Below is a small trained network, with its code and all its weights. Each question gives an input and a class and asks what happens when units are switched off, that is, made to give their printed mean instead of their output.

import numpy as np


def w(rows, s, z=0):
    codes = np.array(rows[::2]) - 128.0
    scale = np.full(codes.shape[1], s)
    scale[-1] = z or s
    return codes * scale


def norm(h):
    return h / np.sqrt((h * h).mean(-1, keepdims=True) + 1e-5)


def f(y):
    return np.maximum(y, 0)


def log_softmax(a):
    a = a - a.max(-1, keepdims=True)
    return a - np.log(np.exp(a).sum(-1, keepdims=True))


def net(x, mask):
    res = np.array(x, float).reshape(1, 2) / 4 @ E
    u = 0
    for l in range(3):
        y = f(norm(res) @ A[l][:, :-1].T + A[l][:, -1])
        res = res + np.where(mask[u : u + 8], y, B[l][:, -1]) @ B[l][:, :-1]
        u += 8
    return log_softmax(norm(res)[-1] @ U[:, :-1].T + U[:, -1])


A, B = {}, {}
E = w([
[157,199,66,189,130,117,2,133,248,188,71],'x0',
[212,152,130,196,71,62,199,133,225,14,215],'x1',
],0.01)
A[0] = w([
[148,203,152,84,145,188,150,184,61,101,219,1],'0.n0',
[152,150,61,216,145,197,83,149,190,147,119,132],'0.n1',
[135,137,110,91,98,206,155,142,162,179,157,12],'0.n2',
[61,104,113,99,99,201,175,186,167,116,216,82],'0.n3',
[115,112,102,147,149,156,130,90,131,102,128,57],'0.n4',
[93,141,133,152,251,64,134,187,129,82,39,159],'0.n5',
[254,144,165,161,68,124,205,97,154,113,168,118],'0.n6',
[100,110,145,57,61,84,169,147,54,150,65,128],'0.n7',
],0.0058,0.003)
B[0] = w([
[172,103,133,27,197,116,101,50,232,185,173,167],'0.n0',
[171,46,176,16,151,54,117,109,52,118,118,233],'0.n1',
[126,188,151,138,132,67,145,221,150,83,46,128],'0.n2',
[127,213,135,103,211,57,73,155,144,131,99,171],'0.n3',
[207,71,118,143,120,87,63,70,254,188,76,128],'0.n4',
[146,84,112,193,143,95,101,29,26,10,36,160],'0.n5',
[58,116,61,142,153,217,196,161,72,190,55,254],'0.n6',
[240,174,79,162,204,70,41,108,93,91,93,198],'0.n7',
],0.0063,0.0069)
A[1] = w([
[168,97,109,115,162,76,109,85,93,113,57,82],'1.n0',
[160,195,158,107,151,128,116,199,174,161,175,196],'1.n1',
[79,148,99,135,141,146,189,143,176,171,115,62],'1.n2',
[150,179,93,163,186,149,152,107,187,111,147,98],'1.n3',
[53,76,230,105,106,134,142,104,127,108,160,23],'1.n4',
[129,162,143,201,93,83,14,142,230,177,139,5],'1.n5',
[164,151,113,135,102,120,106,75,138,198,88,22],'1.n6',
[148,160,133,189,1,101,190,140,213,82,208,28],'1.n7',
],0.0087,0.0022)
B[1] = w([
[149,184,133,167,29,162,183,157,206,128,140,255],'1.n0',
[106,100,80,117,52,140,160,93,84,146,119,144],'1.n1',
[183,72,43,97,66,30,40,203,151,153,103,154],'1.n2',
[77,69,99,135,89,194,5,133,146,167,127,170],'1.n3',
[193,255,94,149,93,47,75,94,203,98,166,144],'1.n4',
[214,183,225,51,181,28,68,19,43,68,111,194],'1.n5',
[154,160,108,76,211,135,182,107,164,43,160,181],'1.n6',
[28,10,108,227,150,217,182,244,114,76,69,208],'1.n7',
],0.007,0.01)
A[2] = w([
[137,165,130,132,34,200,172,120,174,150,172,9],'2.n0',
[130,115,236,115,185,141,186,96,102,130,255,79],'2.n1',
[117,54,129,210,114,154,128,163,162,72,144,95],'2.n2',
[74,104,184,132,106,189,118,116,111,254,112,16],'2.n3',
[50,155,142,118,201,214,104,98,83,220,70,33],'2.n4',
[128,113,177,98,155,106,188,120,71,79,210,107],'2.n5',
[132,110,101,94,89,61,106,140,145,237,177,9],'2.n6',
[143,138,113,102,97,195,153,116,156,110,81,193],'2.n7',
],0.0094,0.0016)
B[2] = w([
[176,128,118,59,34,130,65,213,72,231,155,165],'2.n0',
[206,186,134,40,158,114,28,100,129,172,49,203],'2.n1',
[11,101,164,137,148,206,196,112,106,217,149,254],'2.n2',
[116,44,57,216,69,181,117,152,178,104,169,164],'2.n3',
[51,67,135,241,85,128,255,201,151,84,201,242],'2.n4',
[179,196,155,86,180,27,40,20,232,101,86,228],'2.n5',
[217,195,146,79,30,154,91,100,92,181,217,141],'2.n6',
[84,95,121,114,166,149,139,109,92,131,201,220],'2.n7',
],0.0082,0.007)
U = w([
[17,23,125,222,139,186,189,169,150,98,130,190],'0',
[177,164,157,98,171,45,72,6,158,96,62,245],'1',
[147,123,103,78,32,161,102,155,95,201,171,7],'2',
],0.013,0.0018)

Each question gives the input, the list of numbers given to net, and the class t.
The units are the neurons (one row each of A and B). Each row of codes is followed by its name. A weight is (code - 128) times the scale printed after its matrix; where a second scale follows, it is the last column's (A, B and U).
mask holds one flag per neuron, layer by layer. A switched-off neuron (its flag False) gives its mean, the last column of its row in B, instead of its output. The means were averaged over made-up inputs and are rounded, as every weight is.
A unit's drop is (log p(t) with every unit on - log p(t) with that unit switched off) / (log p(t) with every unit on - log p(t) with every unit switched off).
The circuit of an input: a set's keep is (log p(t) with only the set's units on - log p(t) with every unit switched off) / (log p(t) with every unit on - log p(t) with every unit switched off). Starting from the 12 units with the biggest drops (on a tie, the unit counted first), units are removed one at a time, each time the one whose removal leaves the highest keep (on an exact tie, the one counted first), for as long as the keep stays at least 0.8.
circuit, biggest first: the units of the circuit, biggest drop first
unit that matters most: the unit with the biggest drop
k most important neurons: the k neurons with the biggest drops, biggest first
top k neurons in layer l: the k neurons of layer l with the biggest drops, biggest first
drop of u: that unit's drop, to one decimal
input [5,-8], class 0: unit that matters most => 2.n4
input [-1,-1], class 2: circuit, biggest first => (1.n0 1.n7)
input [2,-3], class 2: 3 most important neurons => (1.n0 0.n6 1.n5)
input [6,-6], class 0: 2 most important neurons => (2.n4 0.n7)
input [4,-4], class 0: top 2 neurons in layer 1 => (1.n2 1.n4)
input [-2,2], class 2: top 2 neurons in layer 1 => (1.n2 1.n7)
input [3,-1], class 2: 2 most important neurons => (0.n1 1.n0)
input [6,6], class 0: 4 most important neurons => (1.n7 0.n7 0.n3 2.n5)
input [-6,5], class 1: 2 most important neurons => (2.n5 1.n0)
input [0,1], class 2: 3 most important neurons => (1.n2 1.n7 2.n6)
input [-3,-3], class 2: 4 most important neurons => (1.n0 1.n5 0.n6 0.n1)
input [-1,-2], class 2: 3 most important neurons => (1.n0 1.n5 1.n7)
input [-7,-6], class 1: 2 most important neurons => (0.n6 1.n7)
input [8,-8], class 0: circuit, biggest first => (2.n4)
input [1,-1], class 2: drop of 1.n0 => 0.8
input [-4,3], class 1: drop of 1.n0 => 1.6
input [3,2], class 2: drop of 0.n1 => 1.9
input [3,0], class 2: drop of 1.n5 => 0.5
